Each row was made from one walk, in order. Every step used is in the known rows, and no mark comes twice. Write each row's walk.
Known rows
M-D-G-J-T-X-Z: [  61   17   37   -6  -14   15   19 -105   32  137  -21  -53   18  -56
  -28  -63  -30   75 -125 -113   -1   25   62   21   15  -80    7   24
  -25  184  -25   99  -25   56  117 -105  -88  -47   61  -33   64  -81
   32   65  -13   35  -79   59   46  -22  -47  378    8  -72  172   29
  110 -185   82  -11    7    5   32]
V-F-S-Y-G-J: [ -16  -40    6  -31   42  -87  -23   19   70  -36  -69  -11   -8   39
  -20 -176   33   31  124   64   46  -25  -45   -9   48   37 -115   21
   24 -408   -8  -15   15    9  -37  -18  161  182   -4  -93  142   77
  -59  -61  -35  175  -46  -35   -8   75  209 -322   28   87 -189 -116
  155  -43   76   49   31  131  108]
G-J-D-X-Z-T: [   4    8   23  -58  -23  -56  -94   98 -109  -30  -51  -32   20  -27
   22 -104 -157   28  -53  -33   40  -63   -4   51  -23    5   28  -34
   31  410  -25  -35   50   50  165   82 -141  -21  -28  -41    5   19
  -21   85  -54 -164   14  -49  -33 -169  -14  248  -27   28   63   47
   10   20   99  -79  -22 -115   16]
Z-R-S-F-V-T-J: [ -69  -57  -30  -49  -25  -29  -37 -101    8 -126   23  101  -34  235
   -1  132   83 -167  -77  117   13  -29  142 -113   18  -36  -97  -12
  123   24   97  -85  -14  -92 -150  115  127  -30   11  -63   27   67
 -101   14   22  -68  130   22 -132  185  113  -49   65 -124   -2 -105
 -298  121 -139   90   -6  402   -7]
G-J-X-T-F: [  77  -11  -36  -18  -14 -139   42 -111  126  -41  -15  -10  -52 -169
    7  -28  -57  122   22   70   -2   13  -85  -22  -14  -15  -30  -56
   57   17   75  -11   78   24  -21  -15  739  134  -19    6 -118   25
   78   15  -36  113  -34    1  142  -28   62 -208  -19  103 -175    2
  -19   77 -119   91   14  -52  -85]
C-M-D-X-J: [   5  -66   93  -76  -18  -28   80 -124  -70  -80   23   22   -3  135
   10   54   68    2 -145   29   12    5  -82   41  -56    5    6   -8
   47   12   21   16   34  -32   85   11 -117 -113   22   19 -185   35
   15   19  -29   51   69   26    0   29   21  165  -26   14  -17   92
   39  193 -134  -30  -23  152  -35]
C-M-D-P: [  23  -20   76  -66  -17  -22   59 -149  -86  -68   99   24  -13  158
   -5  119   93  -15 -117 -132   30   17   -3   11  -40   28  -68   17
   55 -147    2   19    6  -28   -3  -10   41 -116    7  -51 -137   22
  -16    2   16   69   75   53   -1   56   -9   52  -40   23   25   95
   65  113  -96  -26    0  132  -37]
C-M-D-P-Y-G: [   9  -55   20   12  -69   -1   57 -184 -168  -96   89   -3  -12  105
  -18  201  101  -16 -100 -118   -6    5   21   -4  -41    1  -22   32
    9 -141    5   19   44  -14  -50  -47 -214 -114    0   16  -92  -27
  -45  136  -14  167   92   12   52   75   -9  -15  -16   53 -200  162
  142   67   26  -30   -2  189  -11]
J-T-X-Z-R-F-V: [  39   25  -27   11   84   86  -90  115  140  102  -42   24  -51  -53
   14  -35  -59   80    4   84  -46   38  177  -46    8  124   35   46
  -15  -94  -55    3  -54   29  -44  -18  122  -17   21  169   -8   21
   36 -135    3  -95   -3   36  -91  -40   10   22   21 -131  251  -81
 -144 -231   32   12   -9 -235   19]
J-T-X-Z: [  43  -50    4  -33  -19   24  -60 -133  -11   74  -56   -1  -26  -88
  -12 -126 -120   30  -57   54    9   32   49  -20   32  -51   28    2
   -5   68   36   32   -2   53   33 -156  371   27   26    3 -107  -59
  -96  -70  -60   48  -50   13    5   -1   18  169   21  -70  217   65
  -17 -280   10  -14  -18  -43   -7]
J-D-X-T-F-S-R: [ -22   55  -25    8  -58   10  -55   24   10 -120  -90   66    8 -215
    4  -40  -53  -23   36  -23   42  -10  -98   -5   66  -50    1  -61
   17  119    6  -43   75   24  -77   12  214   23  -23  -41  -53   72
   67  -34   49  -35   31   49   56  -47  -65 -256  -39  148 -116  -14
  -17   10   73    6   10 -235    4]
P-Y-G-J-T-F-S-M-D: [ -22  -24    8  174  -40   28   91 -210 -113   38  -73   10   -3  -52
   -6  -74   51   52    6   68  -55    5   -6  -13  -20   57 -188    8
   33    2  -20  -44   60   -4    5 -140    9  116   26    4  -49   11
   37  109    0  202  -73   10   88  174  111 -292  -35  213 -287   67
   91  -99  138   61   44  -16  -34]
M-D-G-J-T-X-Z-S-F: [  34   40   66   33   -6   72   34 -197  -33   92    9  -97   44 -101
  -15  -75  -53   32  -71  -91    7    6   38   19  -35  -74  -34   42
   -3  257  -25   68  -14   43  129  -49 -396  -16   32  -73   98  -93
  -25    6   27   67  -71   49   22   31  -65  332   60 -141  260   47
  128 -179  224  -38   51   -9  -20]
Z-V-F-S-Y-M-D-X-J: [ -46   65  122  -49   32  101   39   71   53  -35  -62  -41   55   20
    8 -126   86  -27   22  113   14  -13  -82   97    9   96 -180   34
  -42 -376  -47    7  -36  -33  -33  120 -785   38   38  113   -7   82
  -21   24   16   34  -56  -12  -34   65   36    8   14  -59   66  -87
   67  143  135  -40   15   84   -8]
C-V-T-F-S: [  25   -5  -24   18   41   21    4   30  -16  -90   28   71  -56   -6
    4   92   35  -88  -31  170   -3   -2   58   -9   32   41  -49  -30
   21  -27   77  -74  -16  -80 -124   19  720   52  -56   76 -174   26
  -61  -93   45  145   -8   -7   44   95   95 -240   -9  -21  -57   27
   -6   16   25   62    7  150  -22]
D-G-J-X-Z: [  49  -24  -65  -32    3 -147  -27   23   68    6  -59  -20  -27   23
    5   60  -67  114   37  -73   32    1    0   12   18  -40  167    8
  -33   24  -45   68  -17   67  124   26  336  -74   -7  -51   94  -65
   -2  -31  -55  -14   14  -16   82 -133    2  152   17    3   93  -44
  165 -144  -37   20    6  -16   42]
C-M-D-X-T-F: [  38    7   80  -31  -47    6   57 -159  -85 -127   55    2  -10  -30
   23  116   79   -7  -87  -50   -8   38  -82   14  -65  -30 -116  -27
   67  107   54   20   83  -14  -82  -20  201  -24  -16   78 -158   38
  107   89  -22   81   31   44   80    3   -3 -132  -22   54 -101  131
    7  280  -13   29    5   45 -112]
Z-R-F-V-T-X-J-G: [  34  -35  -50   -1  138  -45  -14   98  319   48  -22    6  -71    8
    6  -50   38   54  -55  227  -59  -35   49 -122  -11    4   90    4
   -6  -10   -9  -51  -47  -72  -88   69  190   25   32  120   21   28
   12 -127   -6   20   39    2 -112  -12   62    3  -11 -156  -14  -77
 -127   62 -203   58  -17  -43   84]
M-D-G-J: [  18  -26   53  -44   12 -143   82 -119  111   49  -35   -7    5  136
  -39   24   31   50 -114  -95   53   -1   57  -20    8  -17 -136   -2
   53 -108   17   58  -15   -8   83    3  200  -81   48  -77   37  -28
   29   74   40  103   19   70   10   21   30  231  -24   16  -88  -95
  149    1  -55   16   18  273   25]
P-Y-G-J-D: [   9  -91  -43    5  -59 -122   20 -107  -26  -23  -52   11  -13  -62
  -52  -98 -141   31 -125  117   11  -53   26  -39   27   43  -83  -44
   45    9   64  -39   66   16   38  -37  179    8   30   -8  -43   -6
  -25  170   11  176    1  -22   88   27   86   80  -70  112 -368   17
   99  -66  -12   21  -36  166   20]
Z-S-M-D-G-J-X-T-F-V: [  59   95   -8  141   19 -122  161  -39  147  -31   15  -13   35 -168
   18   82   85   71   50  -50   -9    5  -12  -23 -101   23  -53  -17
  -29  -16   32   44   19  -22   63  116  -44   55  -51  -19  158   17
  178   36  123   70   62   27   26   36  -29 -226   -5   32 -157  -56
  -10  121  102   82   63 -244  -70]
C-M-D-P-G-J-X-T-F: [  96   69   23   -5  -52  -32   75  -74    0  -36  147  -60  -14 -130
   17  103   85   97  -63 -155  -54   24 -109   46  -96  -24   53    0
   27  220   37   15   66   21  -14   26   56   12  -37   75  -93   31
  169   48  -64   29   -9    5  187  -85  -99  -82  -36  106 -130  178
   62  340  -21    8   41 -198 -102]
S-R-F-V-T-X-J-D-P: [  39   35  -80   13    3   65  -24  189  195   24   37   35   -2 -178
    9  -73   -6  -55    6   50   -1  -43  -91  -28   18  -34  192  -55
  -92  -89  -72  -91   -9  -47  -93   16   16   -8   -3   14    0   37
   24  -65   70  -93   56  -27  -44  -23 -206   28  -58  -31   83   25
 -124  -51  -96  -16  -56 -255  110]
C-M-D-G: [  16  -56   54  -47    3  -79   85 -193   -5    5   42   25    8  162
  -39  143   79   26 -122  -76   38   25   66  -18  -12   -9  -84   18
   33 -165   43   91  -40  -34   29  -25  186 -167   35  -12  -20  -29
   17   -8   53  180   72   53  -12   43   31  107  -37   -9  -26  -34
  190   12  -45   25   -7  231  -32]
Y-P-G-J-D: [  24  -35    1  -97    1  -69   24  -40  183   65   59   50    9  -90
  -57 -270 -161   -4 -191  -15   24  -46  -21  -42  -42  104  -50  -43
   82  155   97  -39    4   45   82   39  431   -4   16  -25  -78  -19
    5  -41  -19   25  -20   23    0 -103   35  212  -91   74  -70  -55
   19  163 -226  -35   41  -20   30]
P-G-J-X-Z-V-T-F-S: [  19   62  -63   34   39   34  -52  255   37   19   17  -52  -24 -123
   33    9  -29   34   55   83  -70   12  -38   52    3  -19  135    4
  -63  265   30  -60  -28   -1   13   57   65   45  -78  146  -58   -7
   52  -48  -64  -77  -84  -61  121  -93  -29  -40   18   -3   97   14
  -17   62  102  -14   31 -131  -18]
P-G-J-X-Z-F-S-M: [ -26   17  -54   37   32  -43  -77  249   64   77  -86  -16   -9   62
   31 -126  -68  118  175   25  -31   35 -151   11   38   61  125   -9
  -16  -89  -82  -56  -55   46  143   19  155    8  -41   95   70    7
   33  -99  -24 -196  -95  -63   40  -74  -66  -56   21   90   -9    1
   10  -11   48  -25    6 -402    1]
C-V-T-X-J: [  77  -58  -32  -71   13   -9   51  -66   44   17   63   43  -37  -51
    0   54  -94  -69 -168  203   -6  -37    3   -2   36  -38  160  -57
  -31  -26  149   -8  -27  -71  -17   -8  565   30   -4   87 -230  -41
  -91  -19   17  104   -9  -38   36  106  -26  111    3 -158  -30  105
  -65   10 -174   38  -56  144  -18]
Y-M-D-P-G-J-X-T: [  45   42   42  -85  -22  -26   96  -33  193    4   36  -43   15 -127
  -21 -100   17   98  -87 -175    4   -2  -80   25  -87  -18   76   21
   18  129   22   37   36   33   62   38 -144   73    3  -24 -107  -47
   75   67  -24  -51  -13   28  118 -106 -117   95  -38   44   -8   81
   16  307 -120  -54   58 -233  -65]
D-G-J-T-X: [  47  -29  -33  -30   -9 -103  -22 -196   51  159  -11   -7  -34  -16
  -24  -85  -66  106  -42   -1   31  -29   87  -19   10  -96    5   19
    2  135   52   65    2   52   95 -158  415   57   32  -56   55  -67
  -41  -40  -20   40  -43   56  -14   40   68  203   41   -6  -14   25
  126 -216  -20   13    9   30   26]
Z-F-V-T-J: [ -50  -78  -49  -44   19  -11  -33  196  143  -25   28   73  -63  230
  -13  -16  108 -106   68  129    5   28  -27  -91   85  -85  -85  -59
   46 -283   13  -93  -36 -112  -83   -6  297    4  -41   22   12   30
  -42    5   64 -113   34   -8 -152  173   38  -38   45  -74  -98  -96
 -267   -1 -108   51  -59  308    4]
S-Y-P-M: [ -16  -63  -22  -73   45   11   36 -254  -39   -2  -57   87  -21   27
  -32 -128 -131  -65   22  -13   27  -10   24   -5  -38   74 -107   18
   40 -347   80   23    1   34  -69  -89  669   44   -9  -86  -71  -18
  -85  -98  -37   50    1   13  -57  -21   27 -120   -5   60  -83  -70
  -37  -52 -313   31   -9  161  -42]
S-F-V-T-X-J-D: [  65  -53  -85   -9    4   36    9  -78  150  -57  -85   20   15 -105
  -16 -187 -145    1 -140  263    3  -65  -46  -22   10   45  -50  -42
    8  169   88  -81  -13  -70   -2   -1  180    3   14   30  -45   28
   -7   11   60  139   -1  -19   36   93  -59   39  -48  -98   16   76
 -180   -4  -76   57  -38 -110  -30]
Z-V-F-S-Y-C-M-D-G-J: [ -44   68   34  -16   44  -20   52   21  -29   61   72  -61   66  126
  -20  176  134    2   99  -21    4  -20   91   66   46   99 -133   74
  -51 -392    7  129  -29  -42  -79   30 -808  -33   24  -21  159   57
   80   -2   84   81  -40   30  -11   83  107 -177   21   -8 -144 -184
  196   86   81   14  -12  150  -12]
Z-V-T-F-S-M-D-G-J: [ -13   76  -15   92   25    1   88    5  -17   55   51   14   29   66
   32  143   80  -28   -2  -38  -21  -16    4    8   11   26 -127   -3
  -28   -9    4    2  -63  -67  -15   59   50    6   -7   11   70  -24
  103   78   94    2  -29   11   24  125    5 -182  -15   36  -54  -38
   49   80   44   74   31   69  -32]
D-X-Z-T-J: [ -29  -40   10  -79  -36  -50  -56   26 -146  -74  -11    6  -23  137
   41   82  -64  -88   27  -80   47  -16  -30  -18   30 -161   88  -42
   -6   60  -10   11   58    4   66   38   64  -49  -70  -80  -10  -25
 -138   11 -106 -270   81  -50 -166  -54  -69   70   84  -69  101    7
  -53  -65   22  -58  -16  255   23]
Y-C-M-D: [ -17  -85   70  -74    7  -48  112 -190   14  -57   -1   16   18  115
  -43  108   20  -20 -100   22   19   23   39  -55  -22   67 -109    0
   63 -218   78   76   52  -64  -57 -103  -80  -93   20 -127 -226    2
   19  -35   53  133   40   75  -18   32   75  -89  -76   38  -90  -75
  -13  115 -265  -14  -44  211  -60]
P-M-D-G: [   0  -58   15   12   11 -100   87 -266  -74   17 -124   14   30  101
  -51   63  -13  -27  -91  -73   20   27  123  -22   -6   20 -181   22
   24 -153   50   60  -32   -1    3 -100  368 -110   25  -72   35  -42
   -6   14   42   88   37   55  -37  -42  -28  118  -22   23  -70  -71
   75 -110  -87   24  -18  271  -31]
S-M-D-G-J-X-T: [  44   -9  -18   19  -21 -126  130 -187  125   67  -39   -4   38  -58
    9   24  -41  123   26 -131   28    0  -81    1    0    0   36  -20
  -13  -47   39  102    6   13  114  -17  229   61   36  -66   27  -61
  103   82   51   42  -27   21  105   36  -64  -55  -40  102 -111  -11
   99   70 -149   79   14 -193  -95]
R-S-Y-C-M-D-G-J-T: [ -64  -15  102    6  -77  -41   34 -234 -117   42  115   -4   47   47
  -69  111  199  -22    2   -6   10    2  212   -3  -94   28 -179   72
   49   51   24  136   45   16  -49  -83 -656   11  107 -165   52    4
   11  -19   22  150   20   50   -9   18  254  245    0   54 -100  -67
  147   67  -62   -8  -54  242   -5]
M-D-X-Z: [   3  -18  100  -53  -18   14  -14    0  -28  -95 -121  -25    8   81
   19  -13  -33  -37  -77 -100   36   34  -55   25   -2  -10  -60  -10
   21   33  -46    9   34   20   44   -9 -115 -106    3   -2 -106  -11
  -28   73  -52  -55    2   40   20  -72  -67  260  -14  -17  165   39
   18   40    8  -71    1  114   14]
C-M-D-X-Z-F-T: [ -81  -26   69  -34   28  172  -57  279 -144   10   17   -5   -6  226
    8   37  156    3   48  -45  -15   61  -46   74    2  -11  -25   31
   33  172 -144  -37  -31  -32   29  -51 -505  -59   17  181   13   34
   57   74   23 -102    6   20  -88   22  -42  146   17  -45  102   77
 -130   47  121  -72  -22 -101  -39]
R-F-V-T-X-Z-S: [  22    5    6   26   92   47  -19  218  152  -12   29  -36  -17 -116
    6 -110   39  -80   82  125    4   35   24  -64  -55  -96   95  -17
  -75  -37    8  -70   -4  -53  -70  -12  138   56  -75   52   40  -31
  -90  -95   45  -42   25  -37 -131  -37  -55   60   50 -207  241  -14
 -132  -30  124  -33   -8  -52   76]
P-M-D-G-J: [   3  -39    9  -12   27 -145  110 -219  -76   60  -91    7   16  135
  -43   36  -16    4 -116  -89    9   -4  102   10  -22    2 -130   19
   47  -73   40   51  -15    9   73  -80  359  -78   24  -95   66  -23
   44   85   33   32   16   59   -7  -27  -19  141  -15   50 -159  -61
   79  -38 -124   33   -8  270  -20]
D-G-J-X-Z-R: [  40    5  -70  -56   15  -98  -70   35   69    9  -70   -3  -38   82
   18  172  -89  148   12 -132   18   -2   83   -5   57   -4  234   39
    3   80  -42   81  -53   67   86  126  119 -126   12  -53  116  -45
   57  -42  -52 -102   40    4   79 -153   21   99   10  -19  120 -122
   72 -106  -80   45    7  -65   45]
Y-P-D-G-J-X: [  26   -5  -27   -4   80  -35   26  -36  260   67   38   42  -12  -38
   -5 -133  -93   59    8 -122   32  -24  -55  -27  -47    5   94  -30
   23   81   41   64  -45   79   87   20  315  -11  -10  -78   54  -62
  -17   20  -22   42  -91   49  -33  -51  -16   35  -83   61   74  -39
  114   14 -247  -30   97   24   61]
V-F-S-Z-T-X-J: [  -5  -11   -1   20   26  -72  -40  -74   65   88  -58  -80   50  -42
   26 -223  -71   57   64  129   29  -28  -61  -39   33 -123   55  -42
  -36 -118   74 -104  -23  -27   58   14  327  111   24  -70   94   26
 -147  -76  -45   72   35  -79 -109   19    4 -261   57  -57   16  -86
   -7  -41  204   34   29 -103   48]
D-G-J-X: [  42  -45  -53  -38   17 -192   13  -90  129   33  -67  -11  -38   38
   -9    2  -67  143   43  -13   50  -25  -12  -10    7  -30   56   -2
   -3  -48   17   45    7   31  114  -33  448   -2   -6  -69   39  -32
  -13  -52  -13   47   -3   24   43  -41   48   98   -4   73  -80  -69
  171  -91 -122   26   10   48   16]

Which walk is each row?
[  34   43   42   15  -15   71  -53   69   70  172   16  -79   17  -16
  -31  -75   24   96  -39  -90  -31   65    5    5   47  -32  -84    7
   -3   58 -103   53  -73   58   89  -80 -250  -68   68   70  120  -63
   74   74   32  -35 -135   48   15  -30  -45  437   24  -86  142    6
   47 -169  152  -25  -28  -55   26] -> M-D-G-J-T-X-Z-F
[ -91   70  118   14  -22  160 -196  215   11  -82   83   30   19   19
   15 -138   55 -170  110  -72   14   52  -58  -20  -66   44 -148  -40
   64  -10  -75  -28  -47  120 -118  134 -373  -49   22   84  119   21
 -113   97  -73 -128  -87  -21 -121 -123   24  316   10  -58  204   56
  -72  152   31 -129   14  133  111] -> R-S-Y-P-D-X-Z-F
[ -22   -9  -57   21   11  104 -106  150    6   18  -60    7    1   58
   29 -107  -27  -20  147   50    1   48 -150  -45   95  -94   90  -35
  -39  -67  -37  -69  -66  -22  -44  -80  313   35  -32    5   59  -49
  -74  -35   28 -140  -90  -55  -32   45  -78 -143   37  -56  138   80
 -154  -52   41   21  -45 -249   35] -> V-T-X-Z-F-S-M
[ -47    5    6   50  -48   68    8  194 -327  -12   66   41   37   -9
   55    4  -58 -278   41   69   12  -56  -58   50   77  -24  134  -69
  -70  183  -53  -66   18  -48    0   78 -361  120  -49   60  152   44
 -103   15   38 -217   15 -118 -147  121  -76 -109   22  -96   89   55
 -100 -103  217    6  -13  -34   -3] -> C-V-F-T-J-D-X-Z-S-M
[  -7   88  106   24   23  155  -36   54 -213 -141  -34  -48   13   31
   40   68   82   29   95  -60    0   23  -47  101  -52  -36  -95   37
  -21   43  -73   20   40  -16  -15   57 -492  -70  -62   47    8   90
   34   -7  -50   -5   -5  -33  -16  -67  -56 -148   12   23   47   63
   98   92  307  -47    5  -64  -27] -> C-M-D-X-Z-T-F-S-Y
[ -56   10   58  -55   -7   85   36  -52  -51 -159  -27   10   35    5
  -10   74   95    2  127  -58   41   16   -8   49   -9    7  -41   61
  -11  -60   43  118  114  -23  -86  -70 -648   49   -6 -129  -96   34
   47  -34   37  -25   14   79   21   12   37 -242   18   63 -150   20
  -14  266  -84  -41  -27  -90  -64] -> F-S-Y-C-M-D-X-T
[  -2   42    5  -36   -1   67 -134   88   32  -85  -55   26  -14   24
   -1   47   35  -77  -18   79    8    2  177  -37    5  -86   35   28
   -3   47   80  -12  -38  -20 -163  101 -206  -28   17   17  119   53
  -58   41  -16  -37   60  -19  -38   -1   37  154   51 -191   94  -46
 -251   54   47   37  -53   39   82] -> F-V-T-X-Z-R-S-Y
[ -12   32  -46  -40   69   48  -80  316  231   43   42   -8  -14  -47
  -21 -212  -14  104   94  -53  -28   50 -137    3   -8   89  123    4
    7   11  -70  -58  -61   80  113   63  104  -19  -46   78   29  -18
    9 -150  -37 -150  -96    9  -10 -177  -12  101   24   21  111  -70
  -30  125  -52  -77   66 -322   62] -> Y-P-G-J-X-Z-F-S
[  35   28   10  -46  -29  -11   31   63  -40  -48   61  -79   20   17
    9  157   14   45  -27 -201  -39   10  -50   45  -75   29  228   47
  -34  176  -47   77   64   34   45  -11 -606 -120  -40  -93  -86  -28
   95  -23  -84 -145    8    8  122 -200 -113   81  -39   53   74   91
   45  225 -156 -102   -5 -180   -3] -> Y-C-M-D-P-G-J-X-Z
[ -58   85   -9  132   27  162 -101  204 -165  -58  -13   45    7   30
  120   73  -44 -165  114   -3  -37    1  -66   32    5  -13   58  -32
  -44  260  -16  -43  -50   10  -82   77  -73    7  -78  106    5  -13
  -11  108  -45 -195  -77  -66   -9   35  -95 -299  -19    0  242  178
  -89   11  122  -37   42  -73   -5] -> P-D-X-Z-V-T-F-S-M
[ -19  -25 -113   84  -50   94   -5  122  -10   87   22    4    0 -220
  -31  -11  -17    2   48   40  -16  -46  -38  -26   54  -64  186  -22
 -123  -29 -120  -63   43    0 -105  -96 -260   68   53   86   74  -14
  -31   39   36   22   61  -49  -56    3 -198  -47  -23   28 -185   64
  -14 -273   65  -44  -33 -196  126] -> S-R-F-T-X-J-D-P-Y-G
[ -39   25   25  -26   14  -25  109   21    7   10   40  -40   50  -41
  -14  252   27    6   50 -203   12    8  -43   12  -24 -131  365   15
  -67  -68  -43  148   28   -9   85    8 -769 -163  -33 -233    7  -54
   94  -75   77  -37   65   41   27  -95 -114   -1  -28   16   71 -166
  136  -24 -103  -65  -15  -75   23] -> Y-C-M-D-G-J-X-Z-S-R
[ -23   72  -78    4   54   70  -25  234   37   31  -15   11  -36 -110
   51   93  -53    7  100   19  -42   -4 -123   65   71  -90  264  -30
  -68  -22  -32  -47  -30  -26   -4   35   81   16  -68   42 -119   26
   70  -27   13  -78  -59  -22  110   25 -103 -229   -6   49  100  -88
  -38 -109  -13   19    6 -149  -16] -> G-J-X-Z-V-T-F-S-R
[ -29  -37 -128   72 -105   65  -88  237  -30 -126   94   37  -27   50
  -25   53   97 -136   52   34  -30  -12  -23  -80   83  -31  -52  -47
  -29  -49  -67 -121   14  -59 -140   36 -380  -29  -42   26  140    4
  -39  162   61 -118   60  -56  -59   94  -24    5   10   -7 -253   82
 -192   -4   79   10  -78  168   71] -> Z-F-V-T-J-D-P-Y-G
[ -19   57  -19   26   22  131  -82  161  -69  -69    4   11  -25  -28
   25   83   20  -74  121   94  -12   30   49   35   65    1  -76   20
  -54 -153   -2  -12  -47  -32 -153   84   72   29  -28   85  -22    4
  -20  -46  -12   40  -27  -66   65   26   46 -167   41  -73  124  -36
  -26 -104  156   42  -24  128  -17] -> X-Z-V-T-F-S-Y
[ -25   63   92   19 -100  -16  -45  -98 -175 -107   47   41   47  140
   27  235   96 -117 -121 -221   15   35  117  -58  -29  102  -55   15
   70   -2  -59    1  -44   43  -76  198 -272 -156   69  -99   46   13
  -38   61  -15 -136  131    8  -28  -64   15  163  -10  -44  220   21
 -116  125  -30   -5    1   30   51] -> X-Z-R-S-M-D-P
[ -46   28  -25  102   -1   17   -5  -14  -50   75   89   52  -14  -83
   33  -20  -34   18   -9  196  -59   11   91  -12   -6  125  -79    7
  -11 -108    6  -67  -59    3   61   83  323   63   69   63 -136    2
   10 -150   11   75   70   -8    4   88  158 -224   39    4   68  -77
  -32 -182   79   60   18   14  -74] -> X-J-T-F-S-Z-V
[ -49  -66 -119   10  -41   50   27 -144 -325  -54  -26   82   -8  101
  -19  -20  -99 -136  -13   -4    8  -61   35   11   53   21 -119   10
   35  171  -46  -70   37  -24  -51 -107  188   66   -1 -126   91   30
  -69   -1   29 -161   54    0 -114   95 -121 -188    9   32  -66   87
 -214 -210 -117   37  -21  126  -71] -> S-F-T-J-D-P-M
[ -18  -36  -83   78 -109   12  -50   57 -178   13   27  -24   37  -29
  -32  167   90 -126   29  170   -2  -66  195   46   86  121   23    8
  -42  206   -7  -66   40  -39 -201   24 -512   58   61  101   62   28
 -106   75    7  114   82  -88   38   24   63  -22   -3  -34 -183   66
  -72 -102  161   -1  -39  -14    7] -> X-J-D-P-Y-C-V-F-T
[ -23   -8  -36  -15   53  -24  -59  266   28  216  -29  -90    8    0
   14  -74  -27   49   83   80  -37  -12   36   89   41   16  113   30
  -52  173    8  -48  -57    8   54  -11 -183  138   -2  263   88   25
    3   11  -78  -28  -64  -84    2  -14  -14   66   43  -49   97  -70
  -27 -116  171  -30   49 -171  -41] -> P-G-J-X-Z-V-F-T
[  10   18   13   -6    0   50   17 -104    7  187  123   10   20 -166
   10 -238 -139  -49  -50  -96  -15  -17  -36  -29 -107  -59  225    4
  -15  284   74   13   -4   88  144  -47  156  108  -34  -56   -1 -125
  -78 -131  -77 -129  -38  -26  -72  -41  -37  122   47  -51  224   85
  -29   -7  -58  -68   82 -303   19] -> Y-P-G-J-T-X-Z-S-M
[ -65   69   23  148    4  119   44  -76 -271   32  -27    8   34  -93
   58  -40  -54  -42  -33   93 -112   11   23   84  -73  131 -133   31
  -37  111  -36  -77   -7   18   87  -22 -187   38   38   63 -135   34
   85  -26   -4 -104    4   35   -1   13   -7 -130   23   72   35   28
 -103  -34   64    1    4  -43 -118] -> P-M-D-X-J-T-F-S-Z-V
[ -63   58   56  -10    2  126  -37  118  -44 -117   64  -13   15  159
  -27  118  186    9  185  -86   14   51  -19    8   27  121 -180   64
    7 -424 -117   42   11  -34 -137  -10 -787  -69    1 -112    3   67
   32 -102   93  -57  -12   61  -40   15   36 -157    3   50  -98  -24
  -21  137  -22  -69  -58  -23    9] -> Z-F-S-Y-C-M-D-P
[  50  -21  -69   84  -29  -69  -28  -24  -71  -41  -62  -95  -30 -147
   18   84  -90  125   62   49  -47  -15  -24   -8  -41  -49   75  -29
  -26  106  -10  -30   73   40   21    9  136   24  -68   75   -9  -22
  -11  126 -120  122   -5 -112   95 -125    5 -156    8   77 -194   34
   98 -120  184   13   10   -8   -6] -> P-Y-G-J-X-Z-T-F
[ -32  -58   16    8   20   -4  -58  -48   22   56  -49   -7   -9  -33
  -27 -262   67   53  159   91   23  -15   21   13   38   60 -126   58
   32 -210  -24  -11   11   32   -8 -109    4  274   30  -86   98   59
  -69 -123  -55  203  -90  -29   -4  111  300 -253   32  124  -71  -80
  158 -180  129   39   33   22   66] -> V-F-S-Y-G-J-T
